Here is a tiny trained network, its code and every weight. The questions are about switching its units off for an input and a target symbol, where a switched-off unit gives its printed mean instead of its output.

import numpy as np


def w(rows, s, z=0):
    codes = np.array(rows[::2]) - 128.0
    scale = np.full(codes.shape[1], s)
    scale[-1] = z or s
    return codes * scale


def norm(h):
    return h / np.sqrt((h * h).mean(-1, keepdims=True) + 1e-5)


def f(y):
    return y / 2 * (1 + np.tanh(0.7978845608 * (y + 0.044715 * y**3)))


def softmax(a):
    e = np.exp(a - a.max(-1, keepdims=True))
    return e / e.sum(-1, keepdims=True)


def log_softmax(a):
    a = a - a.max(-1, keepdims=True)
    return a - np.log(np.exp(a).sum(-1, keepdims=True))


def net(x, mask):
    ids = ['δηστφψ'.index(c) for c in x.split()]
    T = len(ids)
    res = E[ids] + P[:T]
    q, k, v = (norm(res) @ M[0].T for M in (Q, K, V))
    z = softmax(np.where(np.tri(T) > 0, q @ k.T / 2**0.5, -1e9)) @ v
    res = res + np.where(mask[0], z, O[0][:, -1]) @ O[0][:, :-1]
    y = f(norm(res) @ A[0][:, :-1].T + A[0][:, -1])
    res = res + np.where(mask[1:17], y, B[0][:, -1]) @ B[0][:, :-1]
    return log_softmax(norm(res)[-1] @ U[:, :-1].T + U[:, -1])


Q, K, V, O, A, B = {}, {}, {}, {}, {}, {}
E = w([
[83,162,129,200],'δ',
[94,254,251,147],'η',
[130,201,113,153],'σ',
[136,163,87,153],'τ',
[167,113,146,190],'φ',
[125,138,80,200],'ψ',
],0.011)
P = w([
[126,88,124,98],'0',
[176,175,80,149],'1',
[112,155,181,113],'2',
[174,173,87,146],'3',
[131,142,178,103],'4',
[175,171,90,144],'5',
[38,163,84,251],'6',
[174,177,88,140],'7',
[140,144,186,103],'8',
[176,173,88,146],'9',
[139,145,183,106],'10',
[180,172,87,146],'11',
],0.018)
Q[0] = w([
[154,140,64,250],'head 0',
[242,174,36,134],'head 0',
],0.012)
K[0] = w([
[119,96,91,178],'head 0',
[140,1,16,45],'head 0',
],0.012)
V[0] = w([
[137,202,47,95],'head 0',
[163,78,135,2],'head 0',
],0.011)
O[0] = w([
[254,186,11,45,131],'head 0',
[86,218,156,151,5],'head 0',
],0.0099,0.0021)
A[0] = w([
[137,146,56,191,111],'neuron 0',
[92,203,94,109,47],'neuron 1',
[47,66,123,95,143],'neuron 2',
[162,129,122,84,111],'neuron 3',
[61,118,130,167,157],'neuron 4',
[54,167,102,26,74],'neuron 5',
[167,159,161,71,43],'neuron 6',
[158,139,73,135,150],'neuron 7',
[144,108,56,164,239],'neuron 8',
[154,196,107,150,131],'neuron 9',
[151,93,53,128,83],'neuron 10',
[200,157,141,54,95],'neuron 11',
[158,6,32,82,119],'neuron 12',
[118,93,158,8,252],'neuron 13',
[141,43,151,184,38],'neuron 14',
[143,161,94,169,138],'neuron 15',
],0.014,0.0035)
B[0] = w([
[105,113,160,121,248],'neuron 0',
[186,81,157,172,167],'neuron 1',
[193,109,35,148,143],'neuron 2',
[133,132,155,109,168],'neuron 3',
[149,162,105,79,204],'neuron 4',
[88,66,149,249,125],'neuron 5',
[177,97,146,132,174],'neuron 6',
[113,145,99,157,226],'neuron 7',
[94,141,127,111,255],'neuron 8',
[128,65,126,119,250],'neuron 9',
[67,110,117,135,185],'neuron 10',
[118,109,168,109,254],'neuron 11',
[40,136,56,130,208],'neuron 12',
[176,154,156,204,182],'neuron 13',
[166,130,175,61,209],'neuron 14',
[117,117,142,134,221],'neuron 15',
],0.014,0.0056)
U = w([
[88,66,173,13,140],'δ',
[122,127,54,60,222],'η',
[212,207,35,54,152],'σ',
[180,86,86,224,156],'τ',
[97,241,152,166,68],'φ',
[88,2,145,196,4],'ψ',
],0.0089,0.0022)

Each question gives the input, a string of symbols that net reads in full, and the target symbol t.
The units are the heads (2 rows each of Q, K, V and O) and the neurons (one row each of A and B). Each row of codes is followed by its name. A weight is (code - 128) times the scale printed after its matrix; where a second scale follows, it is the last column's (O, A, B and U).
mask holds one flag per unit, heads first, then neurons. A switched-off unit (its flag False) gives its mean, the last column of its rows in O or B, instead of its output. The means were averaged over made-up inputs and are rounded, as every weight is.
A unit's drop is (log p(t) with every unit on - log p(t) with that unit switched off) / (log p(t) with every unit on - log p(t) with every unit switched off).
The circuit of an input: a set's keep is (log p(t) with only the set's units on - log p(t) with every unit switched off) / (log p(t) with every unit on - log p(t) with every unit switched off). Starting from the 12 units with the biggest drops (on a tie, the unit counted first), units are removed one at a time, each time the one whose removal leaves the highest keep (on an exact tie, the one counted first), for as long as the keep stays at least 0.8.
circuit, biggest first: the units of the circuit, biggest drop first
unit that matters most: the unit with the biggest drop
k most important neurons: the k neurons with the biggest drops, biggest first
drop when u is switched off: that unit's drop, to one decimal
input τ φ τ ψ τ η, target τ: most important neuron : (neuron 1)
input φ σ ψ, target η: circuit, biggest first : (head 0; neuron 12)
input φ η φ ψ ψ ψ φ ψ σ σ, target φ: circuit, biggest first : (head 0; neuron 4)
input δ ψ ψ ψ τ φ φ ψ δ τ, target δ: circuit, biggest first : (head 0; neuron 14)
input τ φ σ σ, target τ: 3 most important neurons : (neuron 1; neuron 9; neuron 4)
input η τ σ η φ σ, target η: 2 most important neurons : (neuron 12; neuron 10)
input σ ψ τ, target ψ: 4 most important neurons : (neuron 13; neuron 11; neuron 12; neuron 14)
input ψ δ ψ ψ τ, target ψ: 3 most important neurons : (neuron 13; neuron 11; neuron 14)
input ψ τ φ τ φ σ ψ φ, target ψ: 2 most important neurons : (neuron 9; neuron 12)
input φ τ σ, target ψ: 2 most important neurons : (neuron 5; neuron 11)
input δ φ σ τ φ φ η φ σ σ φ η, target δ: 2 most important neurons : (neuron 13; neuron 11)
input η ψ φ σ φ φ ψ τ σ φ φ φ, target η: drop when head 0 is switched off : 0.9
input σ τ δ σ ψ σ δ δ, target σ: drop when neuron 13 is switched off : 0.2
input η σ ψ, target η: drop when neuron 1 is switched off : 0.0
input ψ τ φ τ σ σ σ σ, target ψ: unit that matters most : neuron 9
